Each row has a name. After each piece below comes the name of the row it's from, unless a question asks for something else. Each question is about the rows just above it.

Supi: [185 127  91 104 126 130 120 150 161 103  86  85 154  82  74 130  97  86
 186 153 136 114 168 132 113 118 142  92 192 108  97 136 150]
Fone: [ 90 192 113 142 131  66 150 102 128  94 130 101 104 159 162 126 117 130
  97 141 118  90 127 130 154 144 138 150 110 119 131 142 109]
Miket: [150  93 100 109 131 185 150  91 176 101 130 202 185 116 173 155 117 144
  97 189  97  90 124 114 154  75 138 150  91 119 123  75 109]
Rufa: [150 118  82 161 136 185 150  85 153  86 130 103 136 120 168  86 104 130
  97 186  97 108 127 114 154  75 132 126  91 192 113 142  92]
Dedu: [150  93 100 110 132 185 150 102 169 101 130 175 184 116 172 154 117 144
  97 186  97  90 127 114 154  75 138 126  91 119 123 102 109]
Which row holds [ 90 192 113 142 131  66 150 102 128  94 130 101 104 159 162 126 117 130
  97 141 118  90 127 130 154 144 138 150 110 119 131 142 109]?	Fone
Which row holds these entries in another order? [ 92 142 113 192  91 126 132  75 154 114 127 108  97 186  97 130 104  86
 168 120 136 103 130  86 153  85 150 185 136 161  82 118 150]	Rufa
Which row holds these entries in another order? [150 110 119 131 142 109  90 192 113 142 131  66 150 102 128  94 130 101
 104 159 162 126 117 130  97 141 118  90 127 130 154 144 138]	Fone
[130  97 186  97 108 127 114 154  75 132 126  91 192 113 142  92 150 118
  82 161 136 185 150  85 153  86 130 103 136 120 168  86 104] is which row reordered?	Rufa
which: [ 91 192 113 142]	Rufa

tepam: [172  85 169 137]
Nanag: [103 115 140  99]
gede: [172  85 136 169]
fep: [103 141  99 115]
which: [103 141  99 115]	fep
Put [ 85 136 169 172] back in order: which row is it?	gede
Which row holds this, read backwards? [115  99]	fep
Which row holds these entries in another order? [ 99 103 115 140]	Nanag
[169 137 172  85] is which row reordered?	tepam

Zaro: [136 148 161 101  90  90  69 113 201 160 138 110 193 137 132]
Salez: [134 113  54 146 137 126 111 160 136  63  91 114 121 176 178]
kos: [111 160 136  66  91 114 166 150  85  66 160 131  81 103 133]
which: [121 176]	Salez
Where do [134 113  54 146 137 126 111 160 136  63  91 114 121 176 178] appear?	Salez
Which row holds this, read backwards? [ 91  66 136]	kos
The row with [111 160 136  66  91 114 166 150  85  66 160 131  81 103 133] is	kos
[160 201 113] is which row, read backwards?	Zaro
Which row holds [114  91  63 136 160 111] read backwards?	Salez
[160  66] is which row, read backwards?	kos

lemik: [108 121 136 133 129 121 111 141 135]
Ruv: [145  97  70  66 152  87 156 116 127]
matu: [ 95  99 116 125 125 137  99 145 127]
Zime: [104 133 128 126 114 126 104 151 108]
vizu: [139 152 160 172 111 151 145 132 137]
dapo: [152 103  79  84 160 101 154 111 131]
vedi: [ 79 130 154 103 152 160  84 101 111]
The one value in Zime and vizu:	[151]
Which row holds these entries in another order? [145 132 137 139 152 160 172 111 151]	vizu
Where do [139 152 160 172 111 151 145 132] appear?	vizu
Put [131 111 154 101 160  84  79 103 152] back in order: which row is it?	dapo

fomi: [121 110 135 136 128 108 112 110 118 132  97  82 106 119]
Bib: [136 148 121 111 116 153 124 132 139 131 135 122 165 120]
tolod: [129 129 128 128 128 130 128 128 129 129 129 128 130 127]
Peb: [108 117 128 130 132  95 118 117 121 120 116 120 107 137]
kopa: [ 97 110 128 132 135  82 112 110 118 121 107 119 108 136]
vefer: [136 167 119 100 113 156 124 133 143 129 137 116 182 122]
puv: [135 171 117  92 108 163 123 134 145 127 137 110 191 123]
bik: [133  91 128 129 128 122 128 127 127 126 126 127 123 131]
gadit: [101 114 128 131 133  90 118 114 120 120 113 121 111 136]
divu: [111 117 128 130 132  94 119 117 123 122 115 120 110 138]
which: [133  90]	gadit
Which row holds these entries in another order? [ 82  97 107 108 110 110 112 118 119 121 128 132 135 136]	kopa

Rus: [125 123 154 152 143 135 139 103 158 129 114 124 126 115 138 118 127 115
 114  91 118 149 124 114 153 129 130 138]
Nat: [132 123 123 154 134 132 132 120 147 126 119 122 113 120 132 128 127 126
 111 109 121 146 130 123 132 125 120 134]
goz: [141 121 133 111 115  97 110 107 147 125 137 171 111 135 134 140 117 104
 109 110 157 112 163 168 120 109 137 109]
dure: [136  78 144 148 101 156 128 110  67 127 139 111 127 136 135 108  97 138
 103 138 116 107 157 135 166 112 130 129]
pifos: [131 127 130 143 132 127 131 119 135 130 120 126 122 114 132 130 134 134
 119 118 123 137 134 126 132 123 128 137]
Dun: [120 122 134 120 121 123 119 123 132 120 146 113 129 109 123 132 132 126
 126 132 134 130 121 147 127 111 130 132]
Put [130 123 132 125 120 134 132 123 123 154 134 132 132 120 147 126 119 122
 113 120 132 128 127 126 111 109 121 146] back in order: which row is it?	Nat
Which row holds [120 122 134 120 121 123 119 123 132 120 146 113 129 109 123 132 132 126
 126 132 134 130 121 147 127 111 130 132]?	Dun
which: [122 134 120]	Dun
which: [131 127 130 143 132 127 131 119 135 130 120 126 122 114 132 130 134 134
 119 118 123 137 134 126 132 123 128 137]	pifos

guda: [130 109 105 123 140 150 112 138 120 116 114 128 140 124 117 132 140 122
 134 135 134 131 105 143 137 161 134 140 124 107 122 105 132 103 130 145
 134 132 132 111 117 131 124 120 122 112 138 133]
zuno: [118 113 137 121 145 130 125 125 139 121  91 120 130 133 126 132 129 143
 131 113 132 123 134 151 137 161 128 118 139 135 115 120 125 120 153 123
 115 104 101 117 128 138 148 127 125 139 143 122]
Mema: [130 109 104 123 140 150 113 138 119 116 113 128 141 124 118 132 140 123
 134 136 134 130 105 144 135 161 134 140 124 106 121 104 133 104 128 144
 133 131 132 111 118 131 123 121 121 112 137 133]
zamum: [125 125 128 125 130 133 121 127 126 124 128 129 132 125 123 124 134 125
 131 122 130 138 124 129 135 136 122 129 129 131 129 123 131 119 132 128
 131 130 129 126 135 127 134 127 124 125 135 127]
Pas: [122 119 128 122 129 133 117 128 129 116 120 131 135 121 126 121 146 135
 133 122 126 137 122 137 134 147 120 129 130 134 122 120 136 133 130 125
 129 127 127 122 136 130 136 127 123 127 138 124]
petoz: [131 105 106 126 139 153 109 137 121 116 111 129 138 124 119 128 136 121
 133 136 134 129 109 142 141 158 134 139 126 104 121 104 135 104 132 141
 129 132 128 112 119 132 118 115 119 113 135 139]
vuve: [128 117 101 109 147 141 117 144 113 118 119 125 147 126 118 145 148 126
 135 130 143 136  97 139 121 168 139 149 118 111 122 116 128 108 129 154
 139 130 138 110 109 130 140 128 125 108 142 121]
fulu: [122 109 134 117 114 135 109 134 121 103 114 152 125 107 107 120 178 122
 129 117 121 155 118 147 138 160 125 157 131 156 119 130 149 142 139 142
 141 128 119 104 118 140 152 135 121 109 150 108]
Gud: [121 109 133 118 115 133 112 134 121 104 114 152 127 106 108 121 177 124
 130 118 122 152 118 148 135 158 125 156 132 154 118 128 150 144 136 139
 140 127 119 104 120 139 150 138 120 111 149 108]
nifar: [130 106 110 128 138 148 115 137 125 115 107 129 138 123 123 129 134 126
 134 138 133 123 112 145 138 158 137 136 129 103 117 102 135 109 128 134
 124 128 121 110 122 134 113 120 117 117 131 140]
Desik: [139  96 143 132 135 131 124 122 134 116  56 130 120 125 126 146 133 126
 137 129 116 123 136 159 143 177 164 125 139 138 111 130 118 114 188 153
 117  88  67  88 106 179 170 120 122 124 158 115]
Where do [130 109 105 123 140 150 112 138 120 116 114 128 140 124 117 132 140 122
 134 135 134 131 105 143 137 161 134 140 124 107 122 105 132 103 130 145
 134 132 132 111 117 131 124 120 122 112 138 133] appear?	guda
which: [130 106 110 128 138 148 115 137 125 115 107 129 138 123 123 129 134 126
 134 138 133 123 112 145 138 158 137 136 129 103 117 102 135 109 128 134
 124 128 121 110 122 134 113 120 117 117 131 140]	nifar
[118 113 137 121 145 130 125 125 139 121  91 120 130 133 126 132 129 143
 131 113 132 123 134 151 137 161 128 118 139 135 115 120 125 120 153 123
 115 104 101 117 128 138 148 127 125 139 143 122] is in which row?	zuno

zigeg: [129 129 129  99  99 124 118 158 102 111 127 123 120 126 103 157 113 126]
Fak: [ 78  67 135 146 134 177 131 133 112 173 193 196  87 180 109 138 126 135]
bap: [129 129 129 126 128 127 129 128 130 125 129 130 129 131 131 130 131 125]
which: [129 129 129  99  99 124 118 158 102 111 127 123 120 126 103 157 113 126]	zigeg
which: [129 129 129 126 128 127 129 128 130 125 129 130 129 131 131 130 131 125]	bap

gigen: [124 113 117 122 112 123 132 116 111 114 153 134 138 118 112 112 118 114
 116 121 112 122 119 108 149 129 146 115 115 112 112 112 112 145 119 138
 117 123 116 113 109 139 143]
Lerek: [ 95 127 167 144 109 146 158 169 102 111 125  86 142 170 131 171 162 153
 155 106 118 158 103 102 139 158 146 173 120 108 158 102 171  84 150  95
 111  89 134 167 104 141  87]
goves: [149 130  84 104 154  99  74  78 161 148  98 146  91  77 132  99  83 101
  95 141 148  87 147 180  88  80  83  79 136 154 106 161  96 141  99 139
 140 154 121  93 173  95 140]
Ledip: [114 124 150 145 111 145 161 154 105 115 151 115 152 157 123 136 151 141
 142 119 113 153 115  90 159 160 161 155 122 111 133 105 140 122 145 122
 119 109 131 143  96 152 121]
Which row holds these entries in another order? [140 149 130  84 104 154  99  74  78 161 148  98 146  91  77 132  99  83
 101  95 141 148  87 147 180  88  80  83  79 136 154 106 161  96 141  99
 139 140 154 121  93 173  95]	goves
[138 119 145 112 112] is which row, read backwards?	gigen

Letib: [130 118 118 121 125 121 132 145 121 129 127 115 156 148  93 144 145 128
 126 147 131 124 108 150 129 124 129  73 111 140 129 139 112 140  86 144
 129 123 133 140 124 120 116 127 140 138 100 121  99 137  75 110 122 187
 111 117 139]
pomu: [121 147 131 153 127 120 140 106 124 129  90 129 135 149 153 144 145 125
 132 128 117 131 118 118 121 125 121 132 121  88 129 130 111 124 133 133
 120 137 123 122 133 124 138 143 126 120 125 121 107 137 124 121 121 129
 118 139 131]
ronek: [127 127 131 123 127 120 140 115 124 129 127 115 135 136 118 139 138 125
 132 128 131 124 118 123 122 125 121 130 121 135 129 132 138 124 133 133
 126 137 123 122 124 124 145 143 127 131 125 121 119 137 124 121 122 129
 124 117 131]
which: [130 118 118 121 125 121 132 145 121 129 127 115 156 148  93 144 145 128
 126 147 131 124 108 150 129 124 129  73 111 140 129 139 112 140  86 144
 129 123 133 140 124 120 116 127 140 138 100 121  99 137  75 110 122 187
 111 117 139]	Letib
which: [131 118 118 121 125 121 132]	pomu

tusi: [ 78 153 147 122 138  87 158 138 113 123 145 123 159  91 151 112]
Ruze: [ 99 143 107 167 192 120 144 152 118 166 144 105 129 169 138 148]
fota: [ 99 192 166 138 129 107 152 167 144 144 105 148 144 118 120 169]
Put [152 138 166 192 118 167 107 144  99 105 148 129 169 120 144 144] back in order: which row is it?	fota
Where do [138 129 107 152 167] appear?	fota

kozu: [167 145  84 138 108 125 140 164 117 124 152 141 137 130 111 152 125 115
 109 135 115 134 160  90 151 108 150  86 109 131 161  98  80 123  88  87
 166 133 135 125 151 120 143 115 116 132 111 106 127 137 131 119 144 114
 155 101]
dera: [104 150 130 123 123 140 144 121 177  92 131 114 123 124 149 155  95 152
 147 137 139 144 144 159 141 152 141 138 159  93 124 150  77 114 139 122
 126 138  86 175 118 158 100 165 114 114 112 131 143 102 140  83 117  91
 129 125]
Kuli: [144 177  77 138 102 121 122 149 147  93  91 123 140 175 114  86 117 112
 139 129 130 126 144 114 125 153 124 137 158 114 123  95 143 124 100 144
 114 159 150 165 138 159 152 104 141 123 150 139 118 140 131 141  83 131
 155  92]
sep: [121 116 114 148  84 159 145 152  98 119 167 133 128 116 117 153 145 107
 117 121 124 143 121  94 136 124 115  99 119 131 136 111  74 148  99  92
 203 104 137 131 162 127 126 129  90 130 134 146 133 113 113 115 137 115
 115 150]
[138 159 152 104 141 123] is in which row?	Kuli
Which row holds [104 150 130 123 123 140 144 121 177  92 131 114 123 124 149 155  95 152
 147 137 139 144 144 159 141 152 141 138 159  93 124 150  77 114 139 122
 126 138  86 175 118 158 100 165 114 114 112 131 143 102 140  83 117  91
 129 125]?	dera
Where do [121 116 114 148  84 159 145 152  98 119 167 133 128 116 117 153 145 107
 117 121 124 143 121  94 136 124 115  99 119 131 136 111  74 148  99  92
 203 104 137 131 162 127 126 129  90 130 134 146 133 113 113 115 137 115
 115 150] appear?	sep
Which row holds these entries in another order? [ 86  83 122 100 102 124 144 159 131  77 123 138 130 126 141  92 112 131
 114 121 104 129 139 141  91 124 137 153 143 177 123 114 139 152 114 159
 138 144 150 158 140  95 147 155 114 123 150 165 117 144 175 118 125  93
 140 149]	Kuli

seko: [126 166 158 126 110 156 100]
Zaru: [106  61 177 154 147 101 143]
Soguf: [125  79 150 141 156  94 153]
fud: [ 81 124 103 157  78 148 130]
which: [125  79 150 141 156  94 153]	Soguf
[143 101 147 154 177  61] is which row, read backwards?	Zaru
which: [ 81 124 103 157  78 148 130]	fud

Kamul: [138 132 134 109 134 133 134 130 122 122 132 123 137 142 112 132 138 113
 109 132]
bife: [189  96 122 125 122 124 124 123 141 140 123 139 118 113 161 125 116 159
 167 121]
gafu: [122 122 124  96 123 125 124 189 120 120 125 121 121 112  99 125 119 100
  96 126]
Mopap: [135 136 132 128 133 132 132  96 119 118 130 119 137 146 128 130 139 128
 128 130]
[146 137 119 130 118 119  96] is which row, read backwards?	Mopap
Which row holds this, read backwards? [132 136]	Mopap
Which row holds [189 124 125 123  96 124 122 122] read backwards?	gafu
[124 124 123] is in which row?	bife

dut: [ 88 145 170 149 124  58 141 120 128 106]
bege: [129 167 133 194 145  96 132 103  99 112]
Muvig: [ 88 145 170 149 124 114 141 120 128 106]
defe: [131 145 194 167 129 112 103  99 133  96]
Dade: [131 109 172 124 142  92  93 160 107 124]
Which row holds these entries in another order? [145  96 132 103  99 112 129 167 133 194]	bege
Put [145 141 128 106 114 149 170 124  88 120] back in order: which row is it?	Muvig
The row with [131 145 194 167 129 112 103  99 133  96] is	defe
which: [129 167]	bege
which: [145  96 132 103  99]	bege

Lig: [125 124 124 117 144 125 133 116  72 128 124 147 113]
feg: [126  98 125 127 126 193 128 128 129 149 125 123 151]
nol: [120 161 119 121 120 129 135 135 122 134 116 112 154]
San: [129 159 128 128 128  90 142 142 129 140 128 131 155]
lus: [129 104 128 128 128  90 142 142 129 140 128 131 155]
Miv: [124 147 124 125 124  72 117 113 124 116 128 133 144]
gitaz: [139 128 141 138 139 101 128 129 137 129 145 159 128]
bere: [118 133 118 118 119 155 129 128 120 127 113 104 131]
zod: [124 105 123 124 124 172 123 123 125 124 122 114 108]
domiz: [126  98 125 127 126 193 128 128 127 128 123 114 101]
Which row holds these entries in another order? [124 116 124 117  72 124 133 147 144 128 124 113 125]	Miv
which: [139 128 141 138 139 101 128 129 137 129 145 159 128]	gitaz

sonov: [127 184 147 119]
mato: [150 151 118 119]
puz: [127 147 120 184]
vif: [120 151 118 195]
puf: [142 130 134 130]
Shared by mato and sonov:	[119]
Which row holds these entries in another order? [120 127 147 184]	puz
[118 119 150 151] is which row reordered?	mato
Which row holds these entries in another order? [119 147 184 127]	sonov
Put [118 195 120 151] back in order: which row is it?	vif
Which value is in both sonov and mato?	[119]

fezuz: [132 138 136 141 130 141 135 140 139 137 142 135 133 121 130 130 130 140
 138 134 137 131 140 128 130]
vam: [132 138 136 141 130 141 135 140 139 137 142 135 133 126 133 133 133 141
 138 135 138 134 140 132 133]
vud: [132 138 136 141 130 141 135 140 139 137 142 135 133 126 133 133 133 141
 138 135 138 133 140 130 132]
muvi: [143 135 140 139 126 140 133 139 138 136 143 132 131 121 130 130 130 140
 138 134 137 131 140 128 170]
[132 138 136 141 130 141 135 140 139 137 142 135 133 126 133 133 133 141
 138 135 138 133 140 130 132] is in which row?	vud
Where do [132 138 136 141 130 141 135 140 139 137 142 135 133 121 130 130 130 140
 138 134 137 131 140 128 130] appear?	fezuz

rakon: [182 115  76 160 141 179 130 132 138]
totu: [132 182 160 138 179 116  77 141 130]
Kagiz: [ 77 179 132 115 130 160 138 141 182]
which: [160 138 141 182]	Kagiz
Which row holds this, read backwards? [115 132 179  77]	Kagiz
[ 77 115 130 132 138 141 160 179 182] is which row reordered?	Kagiz
Which row holds these entries in another order? [182 141 138 160 130 115 132 179  77]	Kagiz
[ 77 179 132 115 130 160 138 141 182] is in which row?	Kagiz
which: [160 141]	rakon
Which row holds [182 141 138] read backwards?	Kagiz

pap: [136 129 129 196  78 114]
vumu: [131 173 126 129 198 138]
nom: [ 79 129 196 114 136 118]
Which value is in both pap and vumu?	[129]
Which row holds these entries in another order? [114  78 196 129 129 136]	pap
[136 129 129 196  78 114] is in which row?	pap
Which value is in both vumu and pap?	[129]
The one value in vumu and nom:	[129]

Keli: [124 136 115 133 123 131 136 124 131 138 117 107 143]
Vak: [115 134 141 127 123 130 136 124 131 124 146 124 139]
vosa: [113 144 127 133 134 130 136 124 130 138 117 158  99]
nodur: [125 144 149 133 143 130 136 124 131 138 126 124 143]
Tovu: [119 157 115 133 123 130 136 110 131 144 117 124 148]
gel: [119 144 115 112 123 130 129 124 131 138 117 124 143]
sukon: [119 155 115 133 123 121 150 122 131 138 117 108 143]
zepa: [101 190 114 133 123 130 202  96 131 183 112 124 143]
tisan: [119 116 115 133 123 130 109 141 131 138 117 124 140]
Tuz: [119 137 115 133 123 130 136 124 131 138 117 110 143]
gogu: [119 161 115 144 123 119 136 124 131 138 114 123 143]
which: [119 137 115 133 123 130 136 124 131 138 117 110 143]	Tuz
Which row holds [143 124 112 183 131  96 202 130] read backwards?	zepa
which: [119 155 115 133 123 121 150 122 131 138 117 108 143]	sukon
Which row holds [124 136 115 133 123 131 136 124 131 138 117 107 143]?	Keli
[119 116 115 133 123 130 109 141 131 138 117 124] is in which row?	tisan
Which row holds [119 116 115 133 123 130 109 141 131 138 117]?	tisan

riza: [159 145 154 136 117 162 132 129 152 145 162 112 118 151 143 120 147 142
 149 127 139 165 100 121 152 160 141 175 133 148 143  97 144 143 134 155
 132]
Zono: [163 148 156 137 118 167 132 132 154 149 163 112 118 153 144 123 149 146
 135 127 141 167 101 121 154 161 145 179 138 188 145 148 105 145 136 159
 135]
Kaso: [139 144 140 142 157 149 139 151 128 149 142 148 146 130 147 156 145 143
 139 150 136 139 150 144 141 140 147 132 149 140 139 148 155 156 158 140
 142]
Ziles: [162 149 155 139 122 164 135 134 154 148 161 118 122 153 146 126 149 147
 138 130 143 165 108 125 154 160 145 176 139 184 145 105 148 145 137 158
 137]
which: [162 132 129 152 145 162 112 118 151 143 120 147]	riza
[138 188 145 148 105 145 136 159 135] is in which row?	Zono
which: [162 149 155 139 122 164 135 134 154 148 161 118 122 153 146 126 149 147
 138 130 143 165 108 125 154 160 145 176 139 184 145 105 148 145 137 158
 137]	Ziles
which: [163 148 156 137 118 167 132 132 154 149 163 112 118 153 144 123 149 146
 135 127 141 167 101 121 154 161 145 179 138 188 145 148 105 145 136 159
 135]	Zono

zub: [125 120 132 117 141 112 105 101 142 120 126 142 161 142 121 125 129 127
 129 118 136 160 164 191 127 134 156 126 130]
lin: [164 141 132 126 191 129 120 125 160 142 120 125 105 161 130 136 157 127
 127 101 118 117 142 126 134 129 142 121 112]
Diseg: [133 132 122 123 128 135 117 112 124 129 131 120 117 124 134 135 132 131
 127 136 125 115 110 105 128 129 114 133 130]
topo: [117 125 113 117 109 131 117 133 138 132 128 106 124 115 134 138 138 125
 141 126 135 112 111 104 130 126 102 119 127]
bamet: [125 131 126 128 121 127 132 126 135 127 128 126 137 129 128 130 131 127
 132 125 132 133 134 140 113 130 129 125 128]
fomad: [144 140 128 128 140 138 121 128 116 126 133 130 116 132 133 134 129 137
 117 142 119 121 113 113 127 132 125 144 132]
which: [130 116 132 133 134 129 137 117 142 119 121 113]	fomad
which: [164 141 132 126 191 129 120 125 160 142 120 125 105 161 130 136 157 127
 127 101 118 117 142 126 134 129 142 121 112]	lin
[130 126 156 134 127 191 164 160 136 118 129 127 129 125 121 142 161 142
 126 120 142 101 105 112 141 117 132 120 125] is which row reordered?	zub
Which row holds [136 157 127 127 101 118 117 142]?	lin

Bak: [178 126 160 146]
Fipa: [178 161 181 174]
fatin: [173 161 178 181]
[174 181 161] is which row, read backwards?	Fipa
Which row holds [160 126] read backwards?	Bak
Which value is in both Bak and fatin?	[178]
Put [161 181 174 178] back in order: which row is it?	Fipa
which: [178 181]	fatin
The one value in fatin and Bak:	[178]

pok: [143 111 106 124 124 140 158 100 129 122  89 147 145 141 132 100]
dag: [124 148 149 131 124 134  83 117 136 128 183 116 125 121 139 156]
git: [ 97 154 148 144 132 101 133 127 130 158 136 141  91 100 141 132]
fovin: [114 135 127 119 154 121 106 100 162 123 146 140 104 118 150 141]
dega: [115 144  83 131 120 154 127 146 119  99 125 147 119 119 110 131]
lesof: [128 146 127 154 144 131 120  83 151 155 108 157 112 128 155 109]
Pafud: [129 113 111  96 155 133 100 121 155  91 145 122 131 135 134 149]
viv: [124 148 149 131 141 134  83 120 136 128 183 116 125 121 139 156]
which: [115 144  83 131 120 154 127 146 119  99 125 147 119 119 110 131]	dega
Where do [154 121 106 100 162 123 146] appear?	fovin
Which row holds this, read backwards? [ 83 120 131 144 154 127 146]	lesof
[132 141 100] is which row, read backwards?	git

guz: [122 169 116 163]
muri: [135  53 116 163]
pamol: [169 107 107 144]
gek: [107 121 170  87]
Kena: [116 166 167  99]
Shared by pamol and guz:	[169]
which: [135  53 116 163]	muri

nuva: [176  85 148 157]
zil: [120  76 140  99]
sutug: [194 127 116  97]
vorap: [174 127  61 134]
bar: [120  99 139  76]
mak: [128 103 123 181]
nozo: [169 127  61  78]
which: [169 127  61  78]	nozo
[139  99 120] is which row, read backwards?	bar
[139  76 120  99] is which row reordered?	bar
Which value is in both vorap and sutug?	[127]

